Here is a tiny trained network, its code and every weight. The questions are about switching its units off for an input and a target symbol, where a switched-off unit gives its printed mean instead of its output.

import numpy as np


def w(rows, s, z=0):
    codes = np.array(rows[::2]) - 128.0
    scale = np.full(codes.shape[1], s)
    scale[-1] = z or s
    return codes * scale


def f(y):
    return np.maximum(y, 0)


def softmax(a):
    e = np.exp(a - a.max(-1, keepdims=True))
    return e / e.sum(-1, keepdims=True)


def log_softmax(a):
    a = a - a.max(-1, keepdims=True)
    return a - np.log(np.exp(a).sum(-1, keepdims=True))


def net(x, mask):
    ids = ['αβγδζηθλστφψω'.index(c) for c in x.split()]
    T = len(ids)
    res = E[ids] + P[:T]
    q, k, v = (res @ M[0].T for M in (Q, K, V))
    z = softmax(np.where(np.tri(T) > 0, q @ k.T / 4**0.5, -1e9)) @ v
    res = res + np.where(mask[0], z, O[0][:, -1]) @ O[0][:, :-1]
    y = f(res @ A[0][:, :-1].T + A[0][:, -1])
    res = res + np.where(mask[1:9], y, B[0][:, -1]) @ B[0][:, :-1]
    return log_softmax(res[-1] @ U[:, :-1].T + U[:, -1])


Q, K, V, O, A, B = {}, {}, {}, {}, {}, {}
E = w([
[137,100,154],'α',
[93,169,133],'β',
[148,93,168],'γ',
[153,81,148],'δ',
[150,96,174],'ζ',
[150,94,175],'η',
[165,87,205],'θ',
[95,188,101],'λ',
[131,109,158],'σ',
[172,169,146],'τ',
[65,99,140],'φ',
[33,142,102],'ψ',
[124,4,94],'ω',
],0.022)
P = w([
[165,107,2],'0',
[194,107,41],'1',
[231,81,38],'2',
[241,79,59],'3',
[225,86,68],'4',
[210,101,92],'5',
[174,123,135],'6',
[137,137,166],'7',
[130,136,176],'8',
[118,144,202],'9',
[118,153,190],'10',
[87,170,225],'11',
[84,170,211],'12',
[96,143,194],'13',
],0.0055)
Q[0] = w([
[16,112,10],'h0',
[113,174,171],'h0',
[147,131,106],'h0',
[42,153,159],'h0',
],0.012)
K[0] = w([
[114,64,76],'h0',
[118,197,251],'h0',
[163,91,121],'h0',
[102,142,159],'h0',
],0.014)
V[0] = w([
[144,1,155],'h0',
[92,112,98],'h0',
[140,62,57],'h0',
[250,149,155],'h0',
],0.009)
O[0] = w([
[114,204,208,113],'h0',
[44,125,219,83],'h0',
[10,253,254,104],'h0',
[212,114,68,252],'h0',
],0.0086,0.0039)
A[0] = w([
[54,195,51,115],'n0',
[125,101,116,89],'n1',
[160,25,144,122],'n2',
[126,209,134,178],'n3',
[109,253,129,101],'n4',
[201,133,134,204],'n5',
[95,152,124,165],'n6',
[60,150,246,253],'n7',
],0.014,0.0054)
B[0] = w([
[29,30,166,177],'n0',
[198,105,83,133],'n1',
[117,152,188,204],'n2',
[157,91,52,159],'n3',
[169,65,118,168],'n4',
[131,51,99,247],'n5',
[114,129,254,160],'n6',
[182,179,131,234],'n7',
],0.0077,0.015)
U = w([
[182,128,180,44],'α',
[99,107,107,72],'β',
[175,187,138,154],'γ',
[199,127,188,64],'δ',
[172,153,153,114],'ζ',
[170,150,149,52],'η',
[190,82,212,2],'θ',
[90,48,101,46],'λ',
[161,135,157,167],'σ',
[175,7,62,170],'τ',
[148,150,196,213],'φ',
[129,59,254,202],'ψ',
[204,185,215,60],'ω',
],0.0098,0.0082)

Each question gives the input, a string of symbols that net reads in full, and the target symbol t.
The units are the heads (4 rows each of Q, K, V and O) and the neurons (one row each of A and B). Each row of codes is followed by its name. A weight is (code - 128) times the scale printed after its matrix; where a second scale follows, it is the last column's (O, A, B and U).
mask holds one flag per unit, heads first, then neurons. A switched-off unit (its flag False) gives its mean, the last column of its rows in O or B, instead of its output. The means were averaged over made-up inputs and are rounded, as every weight is.
A unit's drop is (log p(t) with every unit on - log p(t) with that unit switched off) / (log p(t) with every unit on - log p(t) with every unit switched off).
The circuit of an input: a set's keep is (log p(t) with only the set's units on - log p(t) with every unit switched off) / (log p(t) with every unit on - log p(t) with every unit switched off). Starting from all 9 units, units are removed one at a time, each time the one whose removal leaves the highest keep (on an exact tie, the one counted first), for as long as the keep stays at least 0.8.
circuit, biggest first: the units of the circuit, biggest drop first
k most important neurons: the k neurons with the biggest drops, biggest first
drop when u is switched off: that unit's drop, to one decimal
input θ δ τ ψ ψ τ η θ γ τ ψ ζ τ θ, target τ: circuit, biggest first -> [h0]
input ψ α τ τ δ ψ δ τ ζ τ λ, target τ: 2 most important neurons -> [n3; n4]
input τ γ ω τ ζ σ ψ ω τ ψ τ σ τ σ, target τ: 2 most important neurons -> [n6; n7]
input τ ζ ω β ψ ψ ψ, target ψ: 3 most important neurons -> [n0; n4; n6]
input τ θ γ β γ τ, target τ: circuit, biggest first -> [n5; h0]
input γ σ ψ τ δ ω φ, target ω: circuit, biggest first -> [n7; h0]
input τ τ ψ τ α τ σ λ, target τ: 3 most important neurons -> [n3; n2; n4]
input ζ σ τ δ τ β δ σ τ ψ τ τ τ β, target τ: 3 most important neurons -> [n2; n7; n6]
input τ γ τ τ γ φ τ τ θ λ ψ, target ψ: circuit, biggest first -> [h0; n6]
input τ ω τ η τ φ τ β θ γ τ η α, target τ: 2 most important neurons -> [n6; n7]
input θ τ τ σ τ σ φ τ γ τ η, target τ: 3 most important neurons -> [n5; n6; n7]
input ζ ζ τ ψ ζ τ γ α τ β τ τ τ α, target τ: drop when h0 is switched off -> 1.6
input τ ψ ψ ψ δ, target ψ: drop when n4 is switched off -> 0.0
input τ ψ γ τ τ τ γ τ τ ζ γ τ τ η, target τ: drop when n5 is switched off -> 0.1
input γ γ ψ λ, target ψ: drop when n5 is switched off -> 0.3
input δ ψ β, target ψ: most important neuron -> [n0]
input τ ψ φ, target ψ: 2 most important neurons -> [n6; n0]
